Below is a small trained network, with its code and all its weights. Each question gives an input and a target symbol and asks what happens when units are switched off, that is, made to give their printed mean instead of their output.

import numpy as np


def w(rows, s, z=0):
    codes = np.array(rows[::2]) - 128.0
    scale = np.full(codes.shape[1], s)
    scale[-1] = z or s
    return codes * scale


def norm(h):
    return h / np.sqrt((h * h).mean(-1, keepdims=True) + 1e-5)


def f(y):
    return np.maximum(y, 0)


def softmax(a):
    e = np.exp(a - a.max(-1, keepdims=True))
    return e / e.sum(-1, keepdims=True)


def log_softmax(a):
    a = a - a.max(-1, keepdims=True)
    return a - np.log(np.exp(a).sum(-1, keepdims=True))


def net(x, mask):
    ids = ['ΔΞΠΣΨΩαεηθλμφ'.index(c) for c in x.split()]
    T = len(ids)
    res = E[ids] + P[:T]
    r = norm(res)
    for j in range(2):
        rows = slice(3 * j, 3 * j + 3)
        q, k, v = (r @ M[0][rows].T for M in (Q, K, V))
        z = softmax(np.where(np.tri(T) > 0, q @ k.T / 3**0.5, -1e9)) @ v
        o = O[0][rows]
        res = res + np.where(mask[j], z, o[:, -1]) @ o[:, :-1]
    y = f(norm(res) @ A[0][:, :-1].T + A[0][:, -1])
    res = res + np.where(mask[2:14], y, B[0][:, -1]) @ B[0][:, :-1]
    return log_softmax(norm(res)[-1] @ U[:, :-1].T + U[:, -1])


Q, K, V, O, A, B = {}, {}, {}, {}, {}, {}
E = w([
[124,100,115,159],'Δ',
[133,113,166,149],'Ξ',
[84,168,136,160],'Π',
[134,116,159,135],'Σ',
[143,126,144,111],'Ψ',
[121,199,57,117],'Ω',
[37,128,220,143],'α',
[245,211,223,123],'ε',
[127,177,118,159],'η',
[147,169,114,153],'θ',
[242,171,220,134],'λ',
[253,92,73,132],'μ',
[25,158,67,138],'φ',
],0.0044)
P = w([
[159,108,152,2],'0',
[120,146,134,206],'1',
[123,151,129,210],'2',
[120,151,122,208],'3',
[122,152,120,215],'4',
[121,153,115,218],'5',
[118,152,115,219],'6',
[120,156,105,218],'7',
[115,152,105,223],'8',
[115,153,106,218],'9',
[114,153,111,224],'10',
],0.0012)
Q[0] = w([
[196,118,254,133],'head 0',
[58,132,27,98],'head 0',
[167,136,218,159],'head 0',
[122,118,100,127],'head 1',
[77,137,94,99],'head 1',
[84,124,119,114],'head 1',
],0.0095)
K[0] = w([
[131,105,141,4],'head 0',
[130,124,132,226],'head 0',
[115,132,121,45],'head 0',
[139,148,137,122],'head 1',
[115,176,142,138],'head 1',
[104,149,146,123],'head 1',
],0.012)
V[0] = w([
[153,67,172,3],'head 0',
[232,146,94,148],'head 0',
[129,127,58,70],'head 0',
[172,169,147,140],'head 1',
[149,140,91,178],'head 1',
[106,176,88,102],'head 1',
],0.0029)
O[0] = w([
[16,213,238,63,164],'head 0',
[193,191,169,250,178],'head 0',
[36,199,15,192,17],'head 0',
[95,71,119,137,254],'head 1',
[107,83,176,55,180],'head 1',
[106,152,225,186,46],'head 1',
],0.0019,0.00087)
A[0] = w([
[53,88,163,84,22],'neuron 0',
[110,71,184,158,43],'neuron 1',
[191,130,101,62,186],'neuron 2',
[169,61,171,58,252],'neuron 3',
[121,148,201,104,139],'neuron 4',
[4,187,138,131,182],'neuron 5',
[176,139,173,111,87],'neuron 6',
[66,166,94,180,117],'neuron 7',
[77,111,59,189,116],'neuron 8',
[98,81,198,142,40],'neuron 9',
[179,155,82,178,132],'neuron 10',
[83,214,94,164,229],'neuron 11',
],0.0038,0.0013)
B[0] = w([
[32,106,203,224,167],'neuron 0',
[144,174,41,15,170],'neuron 1',
[119,207,75,5,174],'neuron 2',
[200,76,85,234,204],'neuron 3',
[55,232,48,127,216],'neuron 4',
[192,11,150,108,232],'neuron 5',
[71,93,99,218,172],'neuron 6',
[193,172,117,32,201],'neuron 7',
[62,38,183,58,195],'neuron 8',
[115,158,19,98,180],'neuron 9',
[33,100,225,159,236],'neuron 10',
[223,145,123,54,250],'neuron 11',
],0.0026,0.0023)
U = w([
[76,141,92,156,157],'Δ',
[26,118,198,123,205],'Ξ',
[111,177,178,26,15],'Π',
[170,195,41,43,57],'Σ',
[189,37,220,63,27],'Ψ',
[240,80,63,155,195],'Ω',
[126,6,148,198,116],'α',
[153,122,191,202,138],'ε',
[118,172,79,161,64],'η',
[203,208,196,125,151],'θ',
[118,169,84,155,74],'λ',
[117,49,74,44,251],'μ',
[105,99,54,157,158],'φ',
],0.015,0.0025)

Each question gives the input, a string of symbols that net reads in full, and the target symbol t.
The units are the heads (3 rows each of Q, K, V and O) and the neurons (one row each of A and B). Each row of codes is followed by its name. A weight is (code - 128) times the scale printed after its matrix; where a second scale follows, it is the last column's (O, A, B and U).
mask holds one flag per unit, heads first, then neurons. A switched-off unit (its flag False) gives its mean, the last column of its rows in O or B, instead of its output. The means were averaged over made-up inputs and are rounded, as every weight is.
A unit's drop is (log p(t) with every unit on - log p(t) with that unit switched off) / (log p(t) with every unit on - log p(t) with every unit switched off).
The circuit of an input: a set's keep is (log p(t) with only the set's units on - log p(t) with every unit switched off) / (log p(t) with every unit on - log p(t) with every unit switched off). Starting from the 12 units with the biggest drops (on a tie, the unit counted first), units are removed one at a time, each time the one whose removal leaves the highest keep (on an exact tie, the one counted first), for as long as the keep stays at least 0.8.
circuit, biggest first: the units of the circuit, biggest drop first
top k neurons: the k neurons with the biggest drops, biggest first
heads that matter: for each layer, one digit per head in row order, 1 if its drop is at least 0.15 and else 0, layers parted by /
drop when u is switched off: that unit's drop, to one decimal
input λ Ω Ω θ η θ, target ε: heads that matter => 11
input Σ Σ α θ Ω Ψ Σ φ Ξ, target Ξ: heads that matter => 10
input Δ λ μ λ Σ Δ Ξ, target Σ: heads that matter => 10
input Π λ λ Ξ Σ φ φ η Σ Σ, target Ω: heads that matter => 10
input μ η Ξ Σ Ω Σ θ η, target ε: heads that matter => 10
input μ Ω λ θ, target θ: circuit, biggest first => neuron 11; neuron 10
input θ ε ε Ψ, target ε: heads that matter => 10
input Π Ξ Σ α Ψ η Ξ, target Ω: heads that matter => 10
input φ μ μ λ Ψ Σ Σ, target μ: circuit, biggest first => head 0; neuron 1
input φ Π ε Δ Ξ Σ θ η θ, target ε: circuit, biggest first => neuron 10; neuron 4
input θ Δ Π Σ, target ε: circuit, biggest first => head 0
input Δ Ξ Ξ Ξ α η λ μ φ Σ Ψ, target Σ: heads that matter => 10
input Ω Π Σ λ θ Π φ Ξ, target Ψ: top 2 neurons => neuron 7; neuron 8
input Σ θ θ Ψ, target Ξ: top 3 neurons => neuron 4; neuron 0; neuron 5
input θ Ξ η Σ Σ Ω φ Σ Ψ, target ε: circuit, biggest first => head 0; neuron 10
input Σ Ξ Σ Ψ, target Ξ: top neuron => neuron 4
input Ψ Π Ξ, target Π: circuit, biggest first => head 0; neuron 10; neuron 1
input η Ξ Δ η α θ μ Ξ Ψ, target α: circuit, biggest first => head 0; neuron 10
input θ φ θ Σ, target ε: top 3 neurons => neuron 2; neuron 4; neuron 11
input η η η Σ, target α: top 3 neurons => neuron 11; neuron 4; neuron 7
input Ψ μ θ μ Ψ Ψ η Π Ψ, target Π: top 2 neurons => neuron 4; neuron 10
input φ θ θ Ψ Δ η φ α Ω Ξ, target μ: top neuron => neuron 1
input μ Ψ Ψ φ Δ φ Σ ε μ μ Ψ, target θ: drop when neuron 8 is switched off => 0.0
input Ψ Σ Ψ Σ Ω λ θ Ξ Ψ α Σ, target Π: drop when neuron 10 is switched off => 0.1
input Ξ η μ Ψ α φ, target μ: drop when neuron 8 is switched off => 0.3
input Ψ Σ Ω Ξ α Ψ Π Σ Ω θ Ψ, target Π: drop when neuron 4 is switched off => 0.4
input φ λ μ θ μ μ Σ ε Ψ, target μ: top neuron => neuron 2
